Below are the code and all the weights of a small trained network. Each question names an input and a class and asks about switching units off, where a switched-off unit gives its printed mean instead of its output.

import numpy as np


def w(rows, s, z=0):
    codes = np.array(rows[::2]) - 128.0
    scale = np.full(codes.shape[1], s)
    scale[-1] = z or s
    return codes * scale


def norm(h):
    return h / np.sqrt((h * h).mean(-1, keepdims=True) + 1e-5)


def f(y):
    return y / 2 * (1 + np.tanh(0.7978845608 * (y + 0.044715 * y**3)))


def log_softmax(a):
    a = a - a.max(-1, keepdims=True)
    return a - np.log(np.exp(a).sum(-1, keepdims=True))


def net(x, mask):
    res = np.array(x, float).reshape(1, 2) / 4 @ E
    u = 0
    for l in range(4):
        y = f(norm(res) @ A[l][:, :-1].T + A[l][:, -1])
        res = res + np.where(mask[u : u + 4], y, B[l][:, -1]) @ B[l][:, :-1]
        u += 4
    return log_softmax(norm(res)[-1] @ U[:, :-1].T + U[:, -1])


A, B = {}, {}
E = w([
[43,130,85,133,171,126,107,99,147],'x0',
[32,114,133,1,102,60,92,102,125],'x1',
],0.0095)
A[0] = w([
[169,139,192,54,65,50,194,207,110,29],'L0N1',
[184,146,153,148,61,169,129,190,86,94],'L0N2',
[231,122,224,94,44,141,88,164,110,2],'L0N3',
[205,254,108,244,39,108,145,211,157,99],'L0N4',
],0.0055,0.0021)
B[0] = w([
[144,102,170,254,158,67,149,163,172,189],'L0N1',
[61,29,119,22,50,176,168,70,68,190],'L0N2',
[46,128,155,145,194,180,229,103,83,198],'L0N3',
[103,173,157,107,124,189,41,61,185,254],'L0N4',
],0.0086,0.0068)
A[1] = w([
[242,70,114,122,111,122,49,173,217,252],'L1N1',
[196,110,122,159,108,43,88,153,255,195],'L1N2',
[49,41,160,115,168,159,247,118,134,13],'L1N3',
[165,94,175,107,26,60,139,240,100,8],'L1N4',
],0.0067,0.0024)
B[1] = w([
[29,57,116,125,174,106,116,127,112,152],'L1N1',
[42,51,82,38,178,179,90,85,139,158],'L1N2',
[246,96,140,144,230,96,218,121,153,254],'L1N3',
[68,168,126,191,92,211,102,124,185,158],'L1N4',
],0.011,0.0039)
A[2] = w([
[199,81,107,44,168,116,154,196,102,160],'L2N1',
[86,98,134,69,8,2,66,183,54,59],'L2N2',
[82,229,157,151,209,169,80,45,177,72],'L2N3',
[106,176,92,82,174,72,136,141,173,2],'L2N4',
],0.0063,0.003)
B[2] = w([
[29,146,187,11,197,109,117,109,192,133],'L2N1',
[101,33,121,132,76,179,111,94,136,185],'L2N2',
[155,170,107,129,136,105,89,193,67,254],'L2N3',
[89,100,154,20,108,83,208,141,116,148],'L2N4',
],0.011,0.0063)
A[3] = w([
[117,142,232,126,62,217,175,134,132,72],'L3N1',
[251,47,92,149,19,169,86,43,87,20],'L3N2',
[188,104,155,46,41,68,255,15,241,251],'L3N3',
[163,168,42,185,166,191,94,113,119,121],'L3N4',
],0.0061,0.0025)
B[3] = w([
[181,165,183,91,137,2,122,102,122,182],'L3N1',
[147,143,165,56,64,16,159,106,33,173],'L3N2',
[79,113,153,182,200,174,103,152,195,255],'L3N3',
[98,168,83,136,67,219,179,201,199,229],'L3N4',
],0.0098,0.0054)
U = w([
[4,15,80,52,124,121,59,48,218,199],'0',
[246,209,207,99,50,162,171,91,65,95],'1',
[100,161,39,51,176,60,144,195,63,86],'2',
[166,55,216,183,224,110,207,90,190,252],'3',
[140,228,38,227,109,222,99,249,139,184],'4',
[208,1,38,214,45,65,63,98,122,2],'5',
],0.0076,0.004)

Each question gives the input, the list of numbers given to net, and the class t.
The units are the neurons (one row each of A and B). Each row of codes is followed by its name. A weight is (code - 128) times the scale printed after its matrix; where a second scale follows, it is the last column's (A, B and U).
mask holds one flag per neuron, layer by layer. A switched-off neuron (its flag False) gives its mean, the last column of its row in B, instead of its output. The means were averaged over made-up inputs and are rounded, as every weight is.
A unit's drop is (log p(t) with every unit on - log p(t) with that unit switched off) / (log p(t) with every unit on - log p(t) with every unit switched off).
unit that matters most: the unit with the biggest drop
k most important neurons: the k neurons with the biggest drops, biggest first
top k neurons in layer l: the k neurons of layer l with the biggest drops, biggest first
drop of u: that unit's drop, to one decimal
input [-6,8], class 3: unit that matters most -> L0N4
input [0,0], class 0: 4 most important neurons -> (L0N3 L0N4 L0N2 L1N1)
input [0,-3], class 4: 2 most important neurons -> (L0N4 L2N3)
input [1,0], class 2: 2 most important neurons -> (L0N3 L0N2)
input [-1,-2], class 1: top 2 neurons in layer 0 -> (L0N4 L0N2)
input [-5,6], class 3: top 2 neurons in layer 0 -> (L0N4 L0N3)
input [4,1], class 2: 4 most important neurons -> (L0N2 L0N3 L0N4 L2N4)
input [4,-2], class 4: 2 most important neurons -> (L0N2 L0N3)
input [6,1], class 2: 4 most important neurons -> (L0N2 L0N3 L0N4 L2N4)
input [-8,-7], class 1: 3 most important neurons -> (L0N4 L3N2 L1N3)
input [-4,-6], class 1: 2 most important neurons -> (L0N4 L0N2)
input [3,-1], class 4: 4 most important neurons -> (L0N2 L0N3 L1N3 L0N1)
input [8,0], class 2: 4 most important neurons -> (L2N4 L0N2 L0N4 L0N3)
input [-8,6], class 3: unit that matters most -> L0N3
input [7,0], class 2: 3 most important neurons -> (L0N2 L2N4 L0N4)
input [-6,-5], class 1: 2 most important neurons -> (L0N4 L3N2)
input [-1,-5], class 1: top 2 neurons in layer 0 -> (L0N2 L0N1)
input [-4,-8], class 1: top 2 neurons in layer 0 -> (L0N2 L0N4)
input [5,0], class 2: top 2 neurons in layer 0 -> (L0N2 L0N3)
input [8,-3], class 4: unit that matters most -> L0N2
input [6,-1], class 4: drop of L0N3 -> 1.4
input [-6,6], class 3: drop of L1N2 -> 0.0
input [-7,5], class 3: drop of L0N3 -> 0.2
